Below is a small trained network, with its code and all its weights. Each question gives an input and a class and asks what happens when units are switched off, that is, made to give their printed mean instead of their output.

import numpy as np


def w(rows, s, z=0):
    codes = np.array(rows[::2]) - 128.0
    scale = np.full(codes.shape[1], s)
    scale[-1] = z or s
    return codes * scale


def f(y):
    return y / 2 * (1 + np.tanh(0.7978845608 * (y + 0.044715 * y**3)))


def log_softmax(a):
    a = a - a.max(-1, keepdims=True)
    return a - np.log(np.exp(a).sum(-1, keepdims=True))


def net(x, mask):
    res = np.array(x, float).reshape(1, 3) / 4 @ E
    y = f(res @ A[0][:, :-1].T + A[0][:, -1])
    res = res + np.where(mask, y, B[0][:, -1]) @ B[0][:, :-1]
    return log_softmax(res[-1] @ U[:, :-1].T + U[:, -1])


A, B = {}, {}
E = w([
[45,14,65,117,139,192],'x0',
[185,71,103,60,171,87],'x1',
[183,202,23,2,50,124],'x2',
],0.011)
A[0] = w([
[87,173,17,127,136,97,39],'N0',
[125,97,120,188,189,106,25],'N1',
[12,155,152,146,37,121,60],'N2',
[91,61,72,120,158,174,165],'N3',
[74,63,225,119,164,124,219],'N4',
[255,145,116,117,64,201,80],'N5',
[80,81,34,179,102,95,125],'N6',
[96,125,99,209,29,165,250],'N7',
[107,204,179,99,157,33,149],'N8',
[107,177,70,87,93,188,137],'N9',
[29,58,28,144,81,160,100],'N10',
[149,223,50,79,116,158,92],'N11',
[108,156,142,166,65,134,251],'N12',
[72,109,137,158,128,59,25],'N13',
[117,53,109,195,209,98,74],'N14',
[71,200,160,195,42,139,146],'N15',
[142,52,249,188,69,85,66],'N16',
[63,185,138,19,155,164,75],'N17',
[126,45,204,113,243,151,242],'N18',
[192,160,147,72,76,150,4],'N19',
[200,31,182,65,139,96,207],'N20',
[196,121,5,80,68,113,102],'N21',
[180,86,103,88,239,77,149],'N22',
[122,141,232,173,166,50,105],'N23',
],0.0091,0.0036)
B[0] = w([
[74,108,148,128,93,175,162],'N0',
[85,151,139,85,40,187,171],'N1',
[167,194,99,117,157,214,166],'N2',
[212,139,193,191,142,82,209],'N3',
[138,106,150,73,157,139,228],'N4',
[89,98,184,150,102,108,181],'N5',
[164,146,160,178,85,28,173],'N6',
[139,219,69,50,231,103,187],'N7',
[195,87,175,244,107,51,185],'N8',
[128,87,185,54,140,160,191],'N9',
[254,71,193,221,105,90,223],'N10',
[124,82,172,95,106,137,213],'N11',
[184,143,95,109,212,113,173],'N12',
[67,94,167,121,89,193,146],'N13',
[117,112,152,84,97,136,210],'N14',
[189,118,106,122,169,177,195],'N15',
[105,85,148,119,137,153,206],'N16',
[84,115,137,86,86,152,159],'N17',
[128,133,183,61,159,122,248],'N18',
[144,132,192,141,132,179,170],'N19',
[218,175,129,90,183,160,199],'N20',
[119,87,158,93,134,145,237],'N21',
[195,229,37,91,205,228,195],'N22',
[139,50,190,94,85,136,214],'N23',
],0.0075,0.013)
U = w([
[218,100,195,198,86,33,89],'0',
[47,65,192,82,82,209,92],'1',
[190,179,80,104,209,205,81],'2',
[150,121,116,115,169,73,255],'3',
[26,126,46,196,41,125,63],'4',
[7,122,52,190,58,84,62],'5',
[58,104,53,204,90,83,47],'6',
[21,160,126,183,74,57,58],'7',
],0.012,0.011)

Each question gives the input, the list of numbers given to net, and the class t.
The units are the neurons (one row each of A and B). Each row of codes is followed by its name. A weight is (code - 128) times the scale printed after its matrix; where a second scale follows, it is the last column's (A, B and U).
mask holds one flag per neuron, in row order. A switched-off neuron (its flag False) gives its mean, the last column of its row in B, instead of its output. The means were averaged over made-up inputs and are rounded, as every weight is.
A unit's drop is (log p(t) with every unit on - log p(t) with that unit switched off) / (log p(t) with every unit on - log p(t) with every unit switched off).
most important unit: the unit with the biggest drop
top k neurons: the k neurons with the biggest drops, biggest first
drop when u is switched off: that unit's drop, to one decimal
input [-3,-2,-1], class 3: most important unit => N10
input [5,-8,0], class 2: top 2 neurons => (N7, N2)
input [4,-3,1], class 0: top 2 neurons => (N10, N22)
input [5,1,-4], class 0: top 2 neurons => (N10, N3)
input [-6,8,-7], class 2: top 3 neurons => (N22, N20, N10)
input [5,-5,5], class 0: top 3 neurons => (N10, N22, N6)
input [-4,-7,-6], class 2: top 3 neurons => (N15, N7, N12)
input [3,-2,1], class 3: top 4 neurons => (N8, N7, N23, N5)
input [5,0,5], class 0: top 2 neurons => (N10, N3)
input [-3,4,-1], class 2: top 2 neurons => (N10, N22)
input [8,6,-4], class 0: top 2 neurons => (N10, N3)
input [-5,-3,6], class 1: top 2 neurons => (N10, N3)
input [8,-7,5], class 0: top 2 neurons => (N10, N6)
input [-4,7,3], class 2: top neuron => (N22)
input [2,0,-2], class 3: drop when N8 is switched off => 0.5
input [0,-6,-5], class 2: drop when N15 is switched off => 0.3
input [-4,6,-3], class 2: drop when N22 is switched off => 0.6
